Each row has a class, written after it.
[  64  -50  -24   32  225  188   12 -190  -48   50  100 -202  108 -162
 -201   61  120 -201  158  107   56 -388   11 -185  -95  166   65  -25
  -37 -113  -48 -102 -112 -180  263  -26]  j_31
[ 157   56  394 -131 -202 -120  -53  244  -74 -114   60  255 -170  160
  282  -17   58  172 -381 -376  -45   73  188 -161  365  183 -133 -128
 -123  -72  101  204   57 -198  -33  -62]  j_360
[ 174  -89   40 -103 -250  -55  204  228    3 -193  111  266   61  165
  390 -184   12   43 -378 -267 -108  254  529  289  170 -206 -160 -244
  -28 -209   69   69  105 -285  -38   30]  j_274
[ -39   46  -45  -73 -121   -5  -38   98   24    8 -178  124  -61   16
  -28  -15 -148   45  -37  -52 -114  287   85  348  -25 -142  -76 -141
  121   25    0   49    0  147 -272   82]  j_220
[ 215    5  474 -185 -128 -239  -74  247 -266  -70  120  289  -90   58
  259   59   75  361 -455 -372  -32  145  147 -419  335  208  -83 -117
 -164  -15  101  344  239 -292 -195   -5]  j_418
[-371 -141 -505   82  -76  -11  146  -39   73   84 -222   36   72   80
 -181 -237 -258  185  176  208 -321  521 -674  286 -197 -419 -344   -2
  186   10  199  262  208  306 -664  199]  j_418
[ 140   22  241  -72   65  -10  -38   15 -129  -57   18  -10  -22  -76
   23   80  100   92  -89 -124   19 -105   10 -297  113  220  -38 -126
  -75  -61   69  217   50 -243  -60    7]  j_760
[ 292    4  396 -185 -209 -399 -236  504 -331 -163  -88  543 -239   96
  261  101 -123  664 -397 -436  -45  442  293  -68  458   96 -179 -228
  -70   29  159  654  223 -240 -551   94]  j_596
[ 271  -24  333  -80  127 -116 -110  156 -211 -134  266  -13   76   34
  180  116  147   64 -175 -145  176 -309  427 -354  177  334  147   38
 -189  -30  -45   -8  -33 -322  357  -85]  j_220
[ 154 -125  -27  -92  -40  -23   25  164  -42 -112  100  167   47   95
   90  -44   -6   28 -169 -162   -2   15  326  184   37  -32  -43 -149
    1 -143  -61   26    0 -246   81   29]  j_779
[ -92   39 -177  -55 -301  -26  160  204  155  -78    0  112  138  177
  335 -217 -114 -107 -201  -40 -121  379  471  622  -67 -392  -56  -55
   80   15   34 -256   14  188  -27   69]  j_849
[-120  -94 -291   51  172  184  -82 -133   95  149   35 -125   -8   36
 -371   18  -69 -193  249  170    5 -336 -393   83 -185   55   31  137
   86  -21 -146 -211 -165  135  237  -21]  j_596
[  69 -105  -39  -65   50   76  -83   15  -63  112  132   44   49   -5
 -164   51  -13  -53  -31  -22   24 -176  118   45 -115   38  130   55
   21  -13 -193 -233  -68  -26  233    9]  j_274
[ -82  -49   48  119   27  122  526 -266   85 -157  384 -382  345   60
  512 -347  352 -281 -162   50  -83 -263    2 -565   78  -51 -159  -13
 -264 -259  310  -38  218 -393  320 -151]  j_849
[ 209  -44  232 -155 -175 -217    9  326 -141 -207   39  344  -67  139
  332  -45   -1  285 -387 -352  -57  299  358   36  278   -3 -157 -232
  -66 -107   76  329  173 -313 -215   26]  j_779
[ -92 -131 -146   61  136  161  192 -245   12   94  198 -192  202  -28
  -65 -110  127 -175   20  127  -42 -271 -315 -314 -162  -17  -27   78
  -77 -114   17 -149   99 -129  216  -38]  j_31
[ -78 -237 -465   80  323  202   99 -217   50   40  103 -213  205  -18
 -325  -70   -8 -251  348  274    8 -348 -258   89 -328  -58   -9   66
   81 -166 -160 -196  -95 -131  283   -4]  j_31
[ -14  -61  -37   36   53  128   88 -129   80   33  205 -115   12   64
  -54  -73  129 -178   12   -1  -11 -341 -185 -189   48  109  -43   55
  -44 -128   11 -110  -68 -119  286 -101]  j_760
[-111  -38  -85   59  137  -41   66  -90  -42  -17  117 -192  149   10
   27  -86   63    9  113  146   -9 -126 -181 -253  -55   39  -37  124
  -41   -9  110   25  108  -62   13  -44]  j_31
[ -87  -67 -285   22   40   67   32   12   88   31  134 -102  186   40
  -52  -82  -57 -204  108  173   15  -70  238  385 -220 -161  107  101
   85   31 -119 -381 -129  123  252   10]  j_779
[  94   -4   69  -57  229   33 -216    6 -164   58  -78  -31  -51 -136
 -287  193  -17   52  157   25   65 -225  -93 -156  -33  287   62  -20
   27   27  -92   98  -95  -74   -8   37]  j_889
[ -59 -196 -322   87  230  324  195 -314  107  152  305 -269  287  -95
 -208  -65  130 -436  140  255   31 -494  -70  -39 -319  -51  145  135
  -44 -132 -182 -516 -152  -91  607  -21]  j_418
[  46  -41    4  -43  212 -144 -269  136 -185    8   20  -21  -11   -2
 -185  164  -67  188  154   54  117 -134  -33  -79  -50  230  139  165
   18  139  -96   42  -35   35   36   28]  j_418
[ 138  -31   77  -56  254   76 -196  -36 -169   64  -14  -82   -5 -150
 -315  199   39  -21  174   27   95 -349   12 -184  -53  319   98  -31
    7  -32  -97   10 -148 -139  139   15]  j_31
[-166  -55 -222   53  175  -53  -50  -32  -32   21    7 -146   72   22
 -132  -14  -60   55  223  209   -6  -58 -321  -59 -177    7    7  198
   55   93  -12  -20   40  123  -53    9]  j_760
[-228  -29 -557   39    3  319   68 -169  279  227  -97 -134  141  -80
 -368 -111 -197 -459  315  318 -107   -9  146  825 -416 -395   63  -17
  275    5 -209 -574 -300  355  187   80]  j_360
[ 154  -97  107   39  143  218  115 -147   45    1  327 -181   98   51
   69  -28  248 -318  -55  -32   87 -591  122 -344   85  238   88   50
 -183 -243  -78 -265 -202 -282  661 -151]  j_849
[-221 -142 -197  137  150  125  341 -357   59   75  211 -285  226  -49
   32 -221  160 -102   40  171 -141 -172 -626 -526 -113  -99 -154   53
 -115 -150  156   75  273 -178  -14  -50]  j_274
[-145   28 -255   22 -134  192  219 -128  204   58  -49  -64  105  -23
  -11 -192  -66 -278   37   94 -154  166  103  422 -176 -343 -101 -153
  132  -89   26 -212  -63   99  -57   48]  j_779
[  28   67  259   -5 -263    7  327   11  100 -163  190   57   -9  178
  534 -267  223  -69 -404 -271 -130   37  104 -254  318  -12 -233 -132
 -184 -204  308   99  166 -299   48 -115]  j_889
[ 122 -153  -13  -65  181  -63 -151   82 -154  -46   59   90   -4   35
 -161   72  -27  151   34  -43   53 -162  -16 -115   -2  203  -21  -14
    8  -88 -113  166   -1 -235   37    8]  j_360
[ -31  -69 -236   23  261  163 -205 -123  -34  163  -80 -130    0 -127
 -506  147  -88 -106  361  211   49 -281 -184  114 -283  120  125   83
  161   39 -203 -174 -223  120  108   60]  j_760
[   3   49  272    6   94 -236 -244  139 -254   17  -25  104 -175   27
 -188  163  -24  439   40 -166  132    9 -310 -491  174  275   34  146
  -67  161  -45  347  156   40 -280  -88]  j_889
[  44   13  200  -20   -9 -169   18  104 -121 -110  134    0   53   52
  244  -44   80  185 -154  -75    4   59   69 -305  153   97  -57   14
 -115   16  155  200  181 -191  -85  -30]  j_779
[ -10  -62   31  -48  -32  -22   70    5  -56   61  122   66   43  -15
   25  -53   24   58 -139  -33  -73    7  -37 -130   17  -31  -44  -23
  -41  -20   22   13  120  -83  -36    1]  j_418
[ -78  -36 -151  -39 -351   34  234   92  145   36   74  199  106   96
  224 -251  -60  -79 -313 -105 -187  394  310  452  -46 -456 -117 -134
   68  -45   25 -211  100   75 -104   49]  j_779
[-134  -46 -279   87  -56   93  223  -48  166  -18  145 -138  219   68
  158 -192   10 -222   13  153  -56   14  189  295 -164 -255   13   72
   16  -38   37 -322   -4   89  191    9]  j_220
[ -41   34 -121    6 -173   33   16  136   95   78   54  112   23  101
 -101  -53 -109  -93  -20  -72   56  137  425  476  -92 -264  135   66
  100   78 -238 -375 -123  281  141  -68]  j_220
[  58   -8  155   12    5 -110  119   49 -104 -113  215  -75  112   41
  302  -77  134   90 -164  -64    2  -64   95 -365  166   74  -50   20
 -167  -56  178  130  172 -254   48  -51]  j_274
[ -47  -37 -226  -13   93  169  -66  -63   50  126  -65  -68   25 -100
 -338   49 -100 -157  220  125  -20 -111   51  318 -216  -35   56  -25
  155  -12 -140 -200 -194  127   55   67]  j_418
[-215  -68 -219   89  205   70  -34 -193   55  111  -26 -139  -65   36
 -290  -26  -30    5  264  172  -65 -208 -841 -283 -108  106 -102  151
   41   -5   21  118   24   94  -80  -25]  j_760
[-263  -32 -501   91  119  147  -65 -150  123  184 -247 -111    4 -130
 -445   -7 -231  -80  410  329  -94   82 -449  416 -379 -216  -17   54
  248   98 -107  -97  -74  368 -250  133]  j_889
[ 124  113  333  -70 -376 -150   82  333  -37 -106  114  319  -87  132
  332  -72    7  154 -413 -389   16  339  711  217  269 -164   18 -109
  -79   21  -34  -63   67   -4  -65 -106]  j_274
[  54  -57  -60  -31   71   91 -194   58    4   90   52   57  -85   60
 -245   74  -60  -99   56  -15   45 -250  -23  115  -26  142   66   69
   51  -19 -198 -178 -222   41  273  -40]  j_360
[ 228   80  367  -47 -255  -42  116  225  -64  -93  302  170   34   53
  293  -39  147  -60 -394 -360  129  -17  860   50  270  -23  117 -101
 -178  -74 -110 -243  -85 -149  338 -169]  j_360
[-213  -51 -250  155    1  206  332 -299  249   32  150 -230  106   62
   63 -259  116 -293   67  143 -132 -182 -433 -133  -53 -148 -169   49
  -44 -175  152 -110   42  -50  156  -66]  j_418
[ 109 -175  -23  -35  429  -95 -250  -22 -279   19   38  -40  -22  -41
 -371  186  -17  250  248   73   98 -340 -462 -473   -9  378   -1   80
  -17  -37 -107  345   49 -281  -25   11]  j_889
[-199  -82 -349  123   95  112  260 -177  136   24  180 -252  248    8
   31 -201   39 -239  161  251  -56 -115  -78   85 -210 -209   -9  126
    3  -52   31 -268    5   40  203  -20]  j_418
[ 154   -8  152  -33  -62  -27   76  139  -45 -137  258  -26  140   76
  287  -50  136  -72 -198 -122   90 -130  546  -16   93   57   80    8
 -125  -61   31 -180  -37 -206  336  -50]  j_779
[-199  -43 -296   38  -18  123   27  -91  186  120   -8  -13  -32   88
 -185 -117 -105 -136  139  108 -116  -21 -350  260 -123 -146  -68   65
  127  -16  -47 -152  -65  200    7   -1]  j_274
[ -30  -32  -13   61 -124   19  341  -17   90 -156  261 -120  228   94
  431 -252  170 -126 -201  -36  -46    4  279  -72   59 -153  -90  -21
 -130 -136  192 -111  121 -185  171  -52]  j_779
[  90 -129   15  -30    8   35  287  -26  -11 -150  222  -16  183   92
  274 -199  120  -73 -192  -94  -66  -71  173 -110   97  -69 -155 -162
 -134 -258   92   86  137 -400  147  -39]  j_360
[ -51  -61  -45   14  301   -1 -259  -98  -95  124  -12  -77 -124    9
 -402  143  -37   83  273   87   53 -365 -676 -375    5  336    2  166
   18   43  -79  135  -68    1   41  -30]  j_889
[ 347 -138   45 -222  152 -148 -543  406 -297    5  -40  347 -147   30
 -394  335 -222  264   39 -153  173 -114  406  329   -7  267  194  -20
  139   67 -395   28 -215 -110   94   93]  j_274
[  46   10 -197  -52 -250  208  134   56  173   37    1   76  116    4
   26 -134  -71 -334 -102  -24  -86  147  692  753 -130 -344    7 -187
  161 -113  -82 -432 -207  102  160   63]  j_31
[ -86  -85 -106   85  317   20  -12 -149  -69   -2  136 -305  139  -26
 -115   23  101  -41  236  221   82 -356 -365 -430 -144  207   58  200
  -70    6   16  -17   25 -120  202  -55]  j_779
[  32  -83  -25  -90   21  -25 -143   81 -119  104   27  116   10   -3
 -175   74  -73   92  -42  -40   -2  -16  -53    8  -75   19   48   12
   40   56 -160  -50   11   24    8   44]  j_849
[  88 -149  -40   12  137  266  182 -181    8   79  366 -170  241  -71
  -27  -43  200 -339  -94   40   51 -481  210 -197 -126   55  122   21
 -146 -168 -127 -394  -88 -269  617  -65]  j_596
[ -93   16   85  129  -78   58  378 -129   79  -59  273 -135  140   53
  263 -208  204 -128 -145  -98    3  -85   53 -308  109 -129  -58   20
 -196 -137   85  -98  125 -126  149 -198]  j_596
[  62   34  374    1 -125   16  380 -114  -36 -187  216 -106   64   51
  458 -209  352  -54 -329 -209  -76  -94  182 -620  322  120 -221 -129
 -216 -251  333  173  209 -400   68 -194]  j_31
[ 312  -75  219 -213 -136 -130 -112  366 -147 -163  105  339  -46  144
  192   33  -23  144 -343 -350   31   95  672  224  190   67   -7 -202
  -22 -122  -91   65  -37 -310   82   21]  j_779
[-134   78  -55  -52 -171 -136  -87  140    2   12 -306  203 -138  -30
  -28  -21 -203  261  -23  -46 -164  491 -171  280   37 -168 -190 -150
  140   96  105  307  122  217 -624  123]  j_360
[  -8  -44   88  -62 -102  -26  170    2  -41  -18  104   69   93   31
  211 -115   78   40 -270 -102 -108  107  -74 -195   65  -79 -127  -83
 -100  -79  120   87  237 -156  -91    0]  j_31
[ -77  -54 -107  114  164  277  377 -370  112   -5  183 -352  241 -116
   57 -188  222 -365   92  166  -75 -352 -137 -291  -81    0 -117  -96
 -110 -254  143  -98    0 -275  261  -69]  j_360
[  -6   52  146  -21 -173 -215   97  177  -70 -159   51   96   22   86
  395 -114    8  243 -254 -144  -78  308  129  -57  170  -79 -135  -58
  -94   15  225  250  252  -83 -291   18]  j_596
[-273 -212 -484  150  333  317  241 -468  125  137  169 -395  278  -66
 -339 -126   78 -430  336  410  -39 -444 -574 -142 -446  -67   13  179
   55 -108 -142 -389  -34   22  356  -63]  j_596
[-225 -214 -673   80   96  216  143 -160  220  114   17 -106  187   43
 -320 -202 -180 -283  321  308 -117  -46  -90  650 -423 -370  -46   21
  234 -109 -181 -360 -128  150  129   70]  j_360
[  30   32  107 -118 -177  -59 -154  210   13    5  -27  257 -179  159
   -3    3 -115   84 -151 -203  -34   82   93  218  147   44  -43  -45
   48   17  -62  -12  -83   93  -17  -10]  j_360
[-151  -90 -157   62    3  113  323 -236   91   83  219 -138  189  -31
   90 -210  130 -123  -79   92 -134  -59 -240 -194  -76 -176  -95    7
  -82 -127  115  -69  186 -106   58  -20]  j_418
[  32   -8  204  -28  224 -126 -335   49 -215   61  -49   54 -241   53
 -273  181  -14  346  135  -86   56 -257 -647 -584  148  483  -26  148
  -45   82   14  384   57  -81 -134  -28]  j_889
[  -8  -34  -33    9  -35   13  134   31   31  -86  210 -103  174   71
  210 -124   87 -126  -85   18   10  -64  314   43  -20  -75   22   39
  -57  -57   39 -202    2 -108  236  -44]  j_779
